Here is a tiny trained network, its code and every weight. The questions are about switching its units off for an input and a target symbol, where a switched-off unit gives its printed mean instead of its output.

import numpy as np


def w(rows, s, z=0):
    codes = np.array(rows[::2]) - 128.0
    scale = np.full(codes.shape[1], s)
    scale[-1] = z or s
    return codes * scale


def f(y):
    return y / 2 * (1 + np.tanh(0.7978845608 * (y + 0.044715 * y**3)))


def softmax(a):
    e = np.exp(a - a.max(-1, keepdims=True))
    return e / e.sum(-1, keepdims=True)


def log_softmax(a):
    a = a - a.max(-1, keepdims=True)
    return a - np.log(np.exp(a).sum(-1, keepdims=True))


def net(x, mask):
    ids = ['αβγδεζηθλμξπστφω'.index(c) for c in x.split()]
    T = len(ids)
    res = E[ids] + P[:T]
    r = res
    for j in range(3):
        rows = slice(3 * j, 3 * j + 3)
        q, k, v = (r @ M[0][rows].T for M in (Q, K, V))
        z = softmax(np.where(np.tri(T) > 0, q @ k.T / 3**0.5, -1e9)) @ v
        o = O[0][rows]
        res = res + np.where(mask[j], z, o[:, -1]) @ o[:, :-1]
    y = f(res @ A[0][:, :-1].T + A[0][:, -1])
    res = res + np.where(mask[3:7], y, B[0][:, -1]) @ B[0][:, :-1]
    return log_softmax(res[-1] @ U[:, :-1].T + U[:, -1])


Q, K, V, O, A, B = {}, {}, {}, {}, {}, {}
E = w([
[71,174,105,55,86,174,117,130,128,141],'α',
[71,208,146,90,116,108,80,220,102,65],'β',
[107,106,115,122,158,81,222,187,220,136],'γ',
[173,190,47,155,147,158,133,127,155,56],'δ',
[165,101,107,122,133,175,62,152,149,57],'ε',
[194,129,61,66,196,99,14,177,123,124],'ζ',
[157,247,126,154,216,31,161,122,170,134],'η',
[5,119,162,165,111,120,78,105,68,71],'θ',
[108,92,78,98,157,94,88,162,142,8],'λ',
[54,134,230,43,83,87,156,167,131,103],'μ',
[175,202,193,123,169,115,97,52,147,137],'ξ',
[88,61,153,41,139,52,130,126,171,150],'π',
[123,135,82,165,162,176,97,92,128,157],'σ',
[60,181,150,91,116,88,102,31,51,120],'τ',
[122,129,155,164,57,147,158,37,165,86],'φ',
[198,138,161,172,155,128,89,168,137,124],'ω',
],0.02)
P = w([
[94,90,118,48,156,236,247,68,43,136],'0',
[92,149,112,154,167,148,104,88,191,78],'1',
[177,104,113,121,92,149,152,114,88,145],'2',
[100,169,115,155,146,133,100,87,200,81],'3',
[179,87,119,142,85,125,148,144,99,154],'4',
[109,143,113,157,139,123,73,100,209,74],'5',
[183,81,124,155,87,114,143,160,107,162],'6',
[58,169,140,133,103,92,91,99,184,88],'7',
[159,102,124,159,66,108,155,149,99,158],'8',
[87,164,126,149,115,111,78,89,193,74],'9',
[162,100,127,166,63,99,154,149,100,142],'10',
[58,180,123,140,135,118,101,78,180,85],'11',
],0.014)
Q[0] = w([
[176,110,95,114,85,142,127,168,2,126],'h1',
[168,108,115,174,110,162,162,126,32,183],'h1',
[38,155,131,179,215,111,72,79,109,104],'h1',
[49,132,102,147,163,143,112,73,206,127],'h2',
[185,95,94,171,119,145,180,173,15,179],'h2',
[134,166,176,116,141,165,164,139,142,93],'h2',
[82,98,119,108,148,145,65,91,213,134],'h3',
[80,153,143,130,135,123,139,56,170,102],'h3',
[178,69,109,141,71,121,156,141,16,138],'h3',
],0.0097)
K[0] = w([
[122,112,75,142,2,59,47,144,125,105],'h1',
[151,179,120,152,69,114,101,126,176,163],'h1',
[110,116,136,112,180,150,126,101,70,115],'h1',
[90,125,67,127,181,167,180,96,100,80],'h2',
[138,132,144,184,86,113,47,172,164,157],'h2',
[153,165,171,137,99,121,154,145,160,110],'h2',
[99,94,112,45,186,190,147,94,129,125],'h3',
[136,118,140,106,162,170,161,93,78,123],'h3',
[156,137,107,158,10,42,73,90,121,141],'h3',
],0.011)
V[0] = w([
[81,106,129,98,165,81,96,82,77,86],'h1',
[123,128,124,198,187,86,200,134,118,168],'h1',
[183,28,176,121,198,113,146,133,95,134],'h1',
[149,140,75,140,141,105,104,178,68,117],'h2',
[98,180,143,168,119,139,221,63,123,91],'h2',
[68,43,22,101,225,79,146,137,92,108],'h2',
[157,52,123,255,128,172,70,105,52,123],'h3',
[119,46,59,107,125,156,107,13,165,204],'h3',
[144,166,180,70,207,59,135,77,76,190],'h3',
],0.0098)
O[0] = w([
[93,91,104,200,212,80,174,155,110,92,172],'h1',
[138,176,123,172,67,156,153,177,173,122,2],'h1',
[115,133,163,129,197,114,161,127,176,61,141],'h1',
[49,248,70,140,115,151,108,120,138,185,120],'h2',
[167,140,144,131,132,148,39,156,173,121,178],'h2',
[105,179,26,125,78,76,147,123,88,105,226],'h2',
[109,118,126,172,116,195,105,70,130,60,111],'h3',
[159,53,144,162,79,97,171,81,110,177,188],'h3',
[86,170,195,171,116,132,204,136,97,195,55],'h3',
],0.012,0.0077)
A[0] = w([
[171,140,128,48,128,202,110,80,62,108,71],'n1',
[113,142,166,144,113,60,112,158,127,54,254],'n2',
[76,159,118,223,129,108,94,137,220,109,40],'n3',
[121,81,103,153,125,160,254,175,153,124,185],'n4',
],0.0071,0.0023)
B[0] = w([
[152,161,135,176,100,168,180,189,87,148,252],'n1',
[142,100,74,149,153,209,147,116,167,168,254],'n2',
[87,116,196,56,87,109,157,181,70,126,212],'n3',
[116,151,140,121,106,154,9,97,118,149,167],'n4',
],0.013,0.0079)
U = w([
[90,150,167,165,137,209,113,118,165,148,170],'α',
[175,148,182,83,130,138,91,59,149,131,169],'β',
[116,95,156,164,2,96,163,124,158,78,125],'γ',
[156,95,123,74,99,48,118,111,118,143,92],'δ',
[122,104,154,113,109,128,156,182,36,57,109],'ε',
[82,153,158,119,103,111,134,96,88,121,179],'ζ',
[104,118,195,6,110,155,164,126,119,85,184],'η',
[111,136,105,81,161,137,109,42,174,89,192],'θ',
[102,109,132,74,60,162,169,170,93,156,75],'λ',
[80,159,122,75,158,153,81,149,113,140,14],'μ',
[131,156,133,127,164,114,169,151,170,140,184],'ξ',
[44,98,138,201,100,128,76,177,111,122,22],'π',
[101,112,72,167,109,195,117,88,171,223,107],'σ',
[106,156,145,75,49,103,39,126,166,97,162],'τ',
[157,153,83,136,78,157,182,155,174,143,160],'φ',
[105,137,101,95,110,71,169,152,92,99,3],'ω',
],0.007,0.0043)

Each question gives the input, a string of symbols that net reads in full, and the target symbol t.
The units are the heads (3 rows each of Q, K, V and O) and the neurons (one row each of A and B). Each row of codes is followed by its name. A weight is (code - 128) times the scale printed after its matrix; where a second scale follows, it is the last column's (O, A, B and U).
mask holds one flag per unit, heads first, then neurons. A switched-off unit (its flag False) gives its mean, the last column of its rows in O or B, instead of its output. The means were averaged over made-up inputs and are rounded, as every weight is.
A unit's drop is (log p(t) with every unit on - log p(t) with that unit switched off) / (log p(t) with every unit on - log p(t) with every unit switched off).
The circuit of an input: a set's keep is (log p(t) with only the set's units on - log p(t) with every unit switched off) / (log p(t) with every unit on - log p(t) with every unit switched off). Starting from all 7 units, units are removed one at a time, each time the one whose removal leaves the highest keep (on an exact tie, the one counted first), for as long as the keep stays at least 0.8.
circuit, biggest first: the units of the circuit, biggest drop first
unit that matters most: the unit with the biggest drop
k most important neurons: the k neurons with the biggest drops, biggest first
heads that matter: for each layer, one digit per head in row order, 1 if its drop is at least 0.15 and else 0, layers parted by /
input α φ ε δ ε ζ δ ξ, target δ: circuit, biggest first : h3; h1
input λ δ ε β ε ε α ε μ ε σ ω, target ω: circuit, biggest first : h2; h1
input ε ω δ μ ε ε λ δ ε α, target θ: heads that matter : 100
input σ δ ε ω, target γ: circuit, biggest first : h3; h1
input τ δ δ μ, target π: heads that matter : 101
input η ε ω ε, target λ: unit that matters most : n3
input ω δ ε ξ, target η: circuit, biggest first : n3; h1; h3
input θ ε ε α ε δ λ δ α ε λ ω, target ε: circuit, biggest first : n3; h1
input γ ε ε π ε ξ α δ ω ε ε ε, target φ: heads that matter : 111
input η τ μ ε π λ ω ε ε α, target λ: circuit, biggest first : n3; h1; h3
input μ ε ζ φ π α ω ε λ, target θ: circuit, biggest first : n1; n3; h3
input ζ ε α δ δ ε, target ζ: 2 most important neurons : n4; n3
input ε ε ε ε ξ σ ε δ, target θ: circuit, biggest first : h1; n1
input δ ε ε λ λ ε ε ε δ α δ λ, target τ: heads that matter : 110
input τ ε ε δ ε ω, target π: 2 most important neurons : n4; n3
input ε λ β δ ε ε δ τ ε ε, target θ: 2 most important neurons : n2; n1
input δ σ δ δ ξ σ δ ε β τ, target τ: unit that matters most : h2
input η ε δ β δ ε σ φ μ ε φ μ, target λ: 2 most important neurons : n3; n2
input δ φ ε θ μ ζ ω θ δ θ α ε, target τ: circuit, biggest first : h2; h1
input μ η ε τ μ ω η δ, target ξ: unit that matters most : h3
input μ ε ε, target ε: 3 most important neurons : n1; n2; n4
input ε μ θ δ ε δ π β δ ε ω τ, target θ: 2 most important neurons : n3; n2
input γ ε ε, target ε: 2 most important neurons : n1; n2
input ω η δ λ η β α ε γ, target τ: 2 most important neurons : n4; n1
